V: [-24 -61  30 -12  24 -62]
F: [  37  107  -64 -108   95  -77]
G: [ 30  36 -15 -18 -80 -23]
U: [   3  -49  -70   84 -100   79]
M: [-59  65 -59 -59 -59 -98]
C: [-43  57 -10  87 -10 -10]
P: [  35  -38  -44    8   39 -111]
dup C:  : [-10]
dup M:  : [-59]

kifen: [  4  14  11   1   3  42   0  -2 -10   2  -5  -5  11   7  -3   0   1  10
   7   2  -2  -4   0  11  -5  -9  -8 -54  -6]
Lami: [ -6  -1  -1   0 -10  42  -3  -2   6   0  -2 -22   2  -8  -6  -2   8   6
   8   2  -4   7  -1   4  -7   2   1  58   5]
zusek: [ -6 -12   6   1  -2  42   2   9   2 -13   1   1   6 -12  -6 -13  -7   6
   0   5  -4  13  -5  -1   9   4  -4  26   7]
zotot: [  9   6   6   1  -5  42 -11  -4  -3   4  -2  14  -1  18   3  -5 -10  -9
   3   2   3  10  15   9   4   2 -11  -6   7]
nuvip: [-13  -1  -9  -4  -5  42   5   6   2  -4   2  16   6 -23   1   6  18  -3
   1  -6  -4  -2  -7   1   0   2  16  26  -8]
nevu: [  9 -12   4   2  14  42   7   9   2   2   5   3  -3   7   9   3 -10  -7
  -7   2  -2 -13   3  -9   7   0   1  26   1]
puse: [  4   1  -1 -11  -5  42   7  -5  11  13  -1   0  -9   3  -2  -2   7  -7
   5   2  -2 -10   3 -11 -14   8  -4  90   9]
rimu: [ -1   9   9  -3  11  42   5   8  -7  -2   2 -10   8  -4   4  17   4   8
   7  -1  -1  -1   1   9   0  -9   1 -38 -10]
gofov: [  4   1  -1 -11  -5  42  -3  -5  11  13  -1   0  -9   3  -2  -2   7  -7
   5   2  -2   0   3 -11   9  -7 -11 -70  -4]
asked: [  4   1  -1 -11  -5  42   7  -5  11  13  -1   0  -9   3  -2  -2   7  -7
   5   2  -2 -10   3 -11 -14   8  -4  90   9] : puse
asked: [-13  -1  -9  -4  -5  42   5   6   2  -4   2  16   6 -23   1   6  18  -3
   1  -6  -4  -2  -7   1   0   2  16  26  -8] : nuvip
asked: [  9 -12   4   2  14  42   7   9   2   2   5   3  -3   7   9   3 -10  -7
  -7   2  -2 -13   3  -9   7   0   1  26   1] : nevu

Papu: [ 21 -74 -32  42  12]
Fitut: [ -1 -75 -91 -91  16]
Gove: [-68 -68  -9 -68 -68]
tumaz: [ 56 -57 -34 -67 -10]
Bini: [-43 -24 -26  13  22]
muf: [-43 -24 -26  13 -10]
las: [-50 -50 -50 -68 -50]
dup Gove:  : [-68]
dup las:  : [-50]
dup Fitut:  : [-91]
common Gove las:  : [-68]

fip: [114 -67  53 115]
Guva: [ 27   0  -8 116]
sed: [-20  11 -11 -69]
lobit: [ 12 -17  12  38]
bop: [ 12 -80  69  29]
diris: [ 28  -9  12 115]
common fip diris:  : [115]
common diris fip:  : [115]
common lobit bop:  : [12]
common lobit diris:  : [12]
common bop diris:  : [12]

T: [ 10  -2  -4 -19 -24   8   6  29   3  -4  -6  12   8   1 -14   5   8   9
 -18 -15   5  36 -24 -24   1  28  -6 -29  23   7 -13  -4  -9  22]
N: [-53  16  15  -1  -5 -46   8   9   7  46   0  -5  31  15  55  -1  21 -23
  44   0  -8  11 -69 -33   1 -13 -16   7  24 -19   8 -16  -8 -12]
Q: [ 19  12 -15 -21  -5  19   1  26  10  46  -6  58   1 -14  63  -1  -4   1
   2  45  10 -36   0  33  17   0  39 -32   0  26   4   4  22   2]
J: [-14 -17 -17 -22  14  12   8   9  17  -5  -2  12  13  -9 -30  -5  27 -17
  -1 -77  11  -6  -5   2 -11 -38   1   1   4  20  -5  17  -3 -21]
B: [ -8 -21  -9  30  -8  23 -25  34  38  13 -27   5  25 -95 -26  53 -14  22
   1  14   1   4  14 -29   5 -15  41   4 -45   8  -2  14   2  16]
asked: [ 19  12 -15 -21  -5  19   1  26  10  46  -6  58   1 -14  63  -1  -4   1
   2  45  10 -36   0  33  17   0  39 -32   0  26   4   4  22   2] : Q
asked: [ 10  -2  -4 -19 -24   8   6  29   3  -4  -6  12   8   1 -14   5   8   9
 -18 -15   5  36 -24 -24   1  28  -6 -29  23   7 -13  -4  -9  22] : T
asked: [-53  16  15  -1  -5 -46   8   9   7  46   0  -5  31  15  55  -1  21 -23
  44   0  -8  11 -69 -33   1 -13 -16   7  24 -19   8 -16  -8 -12] : N

domuv: [ -6  25 -59  47  -7   6   5 -22   7   2 -66 -34  46  16 -96  48  12  11
  21   0  33]
zife: [  5  23   0  47  11   4 -12  37  -3 -17  80 -14  -6 -22 -51  -6 -12 -31
 -33 -20  22]
fon: [ -6  10  10  10  -7   6   5 -22   7   2   0  10  11   1 -17  27 -31  32
   2 -12 -34]
nofen: [ -3   0 -30   2  11  -5   2 -23  15  38 -54  18   6 -11 -52 -11  28  -1
 -34  -3  23]
asked: [  5  23   0  47  11   4 -12  37  -3 -17  80 -14  -6 -22 -51  -6 -12 -31
 -33 -20  22] : zife

gar: [ 56 -60 -49 -46  43   7]
nin: [-49 -28 -18 -99 -50  46]
tamis: [ 76 -52 -37   0  57 -15]
Fuv: [ 56 -60 -49 -46  43  57]
common Fuv tamis:  : [57]
common gar nin:  : [-49]

bol: [ 58  64  -6  22 -45  18 -13 -21  39 -58 -51]
ped: [-90  48  96  17 -27 -78  35 -26 -13  32 -55]
miru: [ 63  40  -3  15 -28  13 -30  -1  41 -42 -41]
vizo: [ 35  37  23  26   6  -2 -67 -25  -2  39 -14]
vedi: [ 60  33 -25 -57  92 -49  24  36 -73  23  43]
vofe: [ 40 -13 -41 -20  43 -23  18   4 -63  23  30]
Zos: [  6  -6  17  -5  10 -22 -30  19  14  -6   3]
doz: [ 72  51  -5 -23  -5 -16  21   7 -65  -5  38]
sep: [  5 -55  -8 -12  20  -3  22  29  42 -46  21]
Nebim: [ 31 -28  38  67 -66  69 -66  70 -78 -44  39]
Memim: [  5  -9  26  -5  16 -25 -23   6  18 -16   8]
biv: [ 75  53 -11 -31  63 -32  40  18 -63 -14  42]
common sep miru:  : [-3]
dup doz:  : [-5]

tidel: [ 35   4 -43 -85  43 -96  97   0  85  61  11 -82  90]
keb: [ -79 -101   50 -102   82  -71  -89  -32   63  -70  -11  -44  -73]
zipu: [-29  10  30  81  85   9 -22  86 -23 -65  44  77  18]
faveb: [ 35   4 -80 -85  43 -96  97   0 -80  61 -80 -96 -80]
Rovef: [-14  35 -16 -95  16 -71 -51 -62 -69  57 -63  83 -97]
common Rovef tidel:  : [35]
common Rovef keb:  : [-71]
common tidel zipu:  : [85]
asked: [ 35   4 -43 -85  43 -96  97   0  85  61  11 -82  90] : tidel
common zipu tidel:  : [85]

lifet: [  9 -15  20 -44  35  31  11  32  -5  96]
fam: [ 37  28 -38  25  32   1  20 -45 -56 -26]
rif: [ 16  -5  32  22 -45 -28 -19  -7  -6  70]
asked: [ 37  28 -38  25  32   1  20 -45 -56 -26] : fam
asked: [  9 -15  20 -44  35  31  11  32  -5  96] : lifet

vazag: [ -2  23  20 -30 -25  -1  34 -51  14 -53   7  13 -41 -54 -19  27  33  18
  16  -6  38 -13 -61 -87]
tudod: [  34  -52  -15  -74  -55  -94   14  -55   24   47   19   -2 -106  -17
  -62   31   46   46  -17   64  -11   36  -76  -81]
Bamed: [  3 -14  12 -11  -2 -32  -5  18 -12  32  -6  -2 -10  42   4   1  11  16
  -4  18 -54  21  24  27]
Gulip: [-30  33  56  -1   0  58  47 -35  -1 -58 -51  24   8 -58  19  23  29   5
  41 -51  69 -41 -32  32]
asked: [ -2  23  20 -30 -25  -1  34 -51  14 -53   7  13 -41 -54 -19  27  33  18
  16  -6  38 -13 -61 -87] : vazag
asked: [  3 -14  12 -11  -2 -32  -5  18 -12  32  -6  -2 -10  42   4   1  11  16
  -4  18 -54  21  24  27] : Bamed
asked: [-30  33  56  -1   0  58  47 -35  -1 -58 -51  24   8 -58  19  23  29   5
  41 -51  69 -41 -32  32] : Gulip

Siku: [-46  64  37 -35 -14 -45  45  32]
Zabo: [ -76  -65    6   22   26 -108   20  -31]
loke: [-104  -28   39    6   27 -120   67  -20]
ver: [-104  -45   39  -27   27  -65   67  -20]
fofa: [-14  56  49 -35  -8 109  66  29]
Vepim: [ -15  -64  -36   34   14 -119  -44  -33]
Remar: [-106  -11 -106   -5   24  -28 -106  -11]
common ver Siku:  : [-45]
asked: [-104  -28   39    6   27 -120   67  -20] : loke
asked: [-106  -11 -106   -5   24  -28 -106  -11] : Remar
asked: [ -15  -64  -36   34   14 -119  -44  -33] : Vepim
common Remar loke:  : [-28]

posed: [ -5   8  13  23  23  -8 -19  -6  -7   2  -6  11  -3 -21 -19  -7  10 -11
 -12 -17   1  -7  -2   1   4 -15 -10 -20 -19 -17 -12  -1 -18 -15 -12  15
 -12 -12  -4  18  -7   2 -18 -11 -11]
Lilu: [ 1  1  2 -1  0  0  0 -1  1 -2  2  1  3 -2  2  1  1  0  0  2  0 -2  0 -1
  0  1  1  1  2  1  1  1  0  0  2  1  0 -1  0  0  0 -3  2  1  0]
vani: [ -9   8 -17 -29  -2 -31   2 -28 -35  -2  -9 -17 -35   9   3 -46  23  37
  44 -17 -40 -10 -29  51   8  -9 -35 -12 -24  -8 -12 -19 -23  39  35 -24
   6  48  36   8  36 -40 -21 -44  -6]
Gog: [  1   2   8   5   7   0  -6   0   3  -1   2   4   7 -10  -1   3   2  -2
  -4   0   4  -3   3  -3  -1  -1   3  -4   2  -1   0   1  -3  -4  -1   6
  -4  -6  -4   5  -3  -4   2   2  -3]
pofi: [ -2  -5  -8   0  -3  -2  -1   2  -1   7  -9  -3 -11   5  -6  -4  -3   0
   2  -6  -2   4  -2   2  -1   0  -2  -2  -6  -4  -5  -5  -1   3  -4  -4
   2   5   2  -3   2   5  -4  -4  -1]
Zuf: [ 0 -2  1  1  1  0 -4  1  3  1 -1  1  1 -4 -2  1 -1 -1 -2 -1  2  0  1 -3
 -2  1  3 -2  1 -1  0 -2 -2 -1 -2  2 -1 -2 -2  0 -2 -1  2  1 -2]
dap: [ -3  -6 -12  -3  -6  -3 -12   1  -3   8 -11  -6 -15   7  -7  -6  -3   3
   5  -7  -5   5  -3   5  -2  -1  -4  -2  -8  -4 -12  -7  -1   7  -3  -8
   3   8   4  -4   4   4  -5 -12   0]
Nar: [-1  0 -1 -1 -1  1  1  1  0  0 -1 -1 -1  1  0  1 -1  0  0  0  0  0  0  0
 -1  0  0  1  0  0  0  0  1  1  0 -1  0  0  0 -1  0  0  0  1  1]
zev: [ 0 -1 -1 -4 -3  0  2  0  1 -1  1 -1  1  2  2  1 -2  1  1  2  0  0  0 -1
 -1  2  1  2  2  2  1  0  2  1  1 -2  1  1  0 -3  0 -2  2  1  1]
latud: [ -5   7   7 -15  -1 -10 -16  15  52   9 -27  20 -12   4  -8   2 -10  17
  12 -13   1  -7  -8 -22   2  43  55   7   4 -11 -12 -20  -7  16   0  19
  32  10   8 -22  11 -16   2   8 -21]
tuz: [-59  42 -10  -9 -40  33  86  11 -13 -74   6   8 -21  52  14  23 -32  -8
 -25 -16   3 -47 -49 -54  21  22   9  80 -16 -19   1  80  62 -41  -3 -19
  33 -40 -23 -54 -36  30 -40  37  46]
Ger: [-1 -3 -4  1 -1 -1 -1  1  0  4 -5 -1 -5  2 -4 -2 -2 -1  0 -3 -1  3  0  1
  0 -1 -1 -2 -4 -2 -2 -3 -1  1 -3 -1  1  2  1 -1  1  4 -2 -2 -1]
asked: [ -3  -6 -12  -3  -6  -3 -12   1  -3   8 -11  -6 -15   7  -7  -6  -3   3
   5  -7  -5   5  -3   5  -2  -1  -4  -2  -8  -4 -12  -7  -1   7  -3  -8
   3   8   4  -4   4   4  -5 -12   0] : dap
asked: [-1 -3 -4  1 -1 -1 -1  1  0  4 -5 -1 -5  2 -4 -2 -2 -1  0 -3 -1  3  0  1
  0 -1 -1 -2 -4 -2 -2 -3 -1  1 -3 -1  1  2  1 -1  1  4 -2 -2 -1] : Ger
asked: [ 0 -1 -1 -4 -3  0  2  0  1 -1  1 -1  1  2  2  1 -2  1  1  2  0  0  0 -1
 -1  2  1  2  2  2  1  0  2  1  1 -2  1  1  0 -3  0 -2  2  1  1] : zev

tifi: [-85  37  -9  22]
rata: [ 82 -95  20 -96]
fiz: [ 47 -96 -29 -29]
common fiz rata:  : [-96]
dup fiz:  : [-29]

daga: [ 29 -38   0  22   8 -11 -11  90   1  10  49  36 -32 -40  53  47  90   9
 -17  36 -54  52   4  88  14 -24  21  52   9  31  63 -67  20 -10  29  70
   3  45  -4  31 -18  -9 -63]
vanaz: [-23  -8  35  22  38  -5   2  -9  68  48  47  22  58 -12   2   2  18  -5
   1 -39  14  37  11  35  16 -37  63 -48 -64  63 -32 -83 -34  42 -48  42
  44  -1  18  62 -38   3 -48]
Domet: [-19 -87  -6 -21  19 -20  -8 -11  64  39   4 -21 -17 -37 -30 -55  54  47
  -4 -26  32  78  46 -67  12   8  30 -49  24 -24  81 -73   2  -3 -28 -25
 -69 -24 -17 -44   4 -44 -25]
Nugor: [-23  -8  35  22  38  -5   2  -9  68  48  47  22  58 -12   2   2  34  -5
   1 -39  14  37  11  71  16 -37  63 -48 -64  63 -32 -83 -34  42 -48  23
  65  -2  -8  18 -35 -66 -33]
asked: [-23  -8  35  22  38  -5   2  -9  68  48  47  22  58 -12   2   2  34  -5
   1 -39  14  37  11  71  16 -37  63 -48 -64  63 -32 -83 -34  42 -48  23
  65  -2  -8  18 -35 -66 -33] : Nugor

mul: [17 32  1 -2 90]
dob: [ 0  1  0 -3 94]
sapub: [ 19  -3   3 -31  -2]
gimi: [ 1 -5  3 -4  0]
Nugu: [ 2 93 17 94 38]
tek: [ 12  -7  19 -31   6]
common mul Nugu:  : [17]
common Nugu mul:  : [17]
dup dob:  : [0]
common dob mul:  : [1]
common gimi mul:  : [1]
common Nugu dob:  : [94]

Ropi: [ 80   1  22  69  45 -23 -71   9 -51  59]
Pem: [ 80   1  12 103  43 -52 -58 -10 -42  53]
torid: [ 54   7  28  11  67  10 -86  -7 -41  41]
disal: [  5   6 -24  65 -17 -49  31 -35  28 -11]
dovol: [-71 -20 -28  41 -69   2  87  12  39 -51]
mefe: [ 15  -1  30 -64  44  56 -65  21 -33  22]
gaser: [-24  18  12 -71 -33  59  13  56   2   9]
common torid dovol:  : [41]
common torid disal:  : [28]
asked: [ 80   1  22  69  45 -23 -71   9 -51  59] : Ropi

Rane: [-96 -96  -1 -96]
beton: [-33 -15 -34 -96]
tebag: [-15 -15 -34 -15]
dup Rane:  : [-96]
dup tebag:  : [-15]

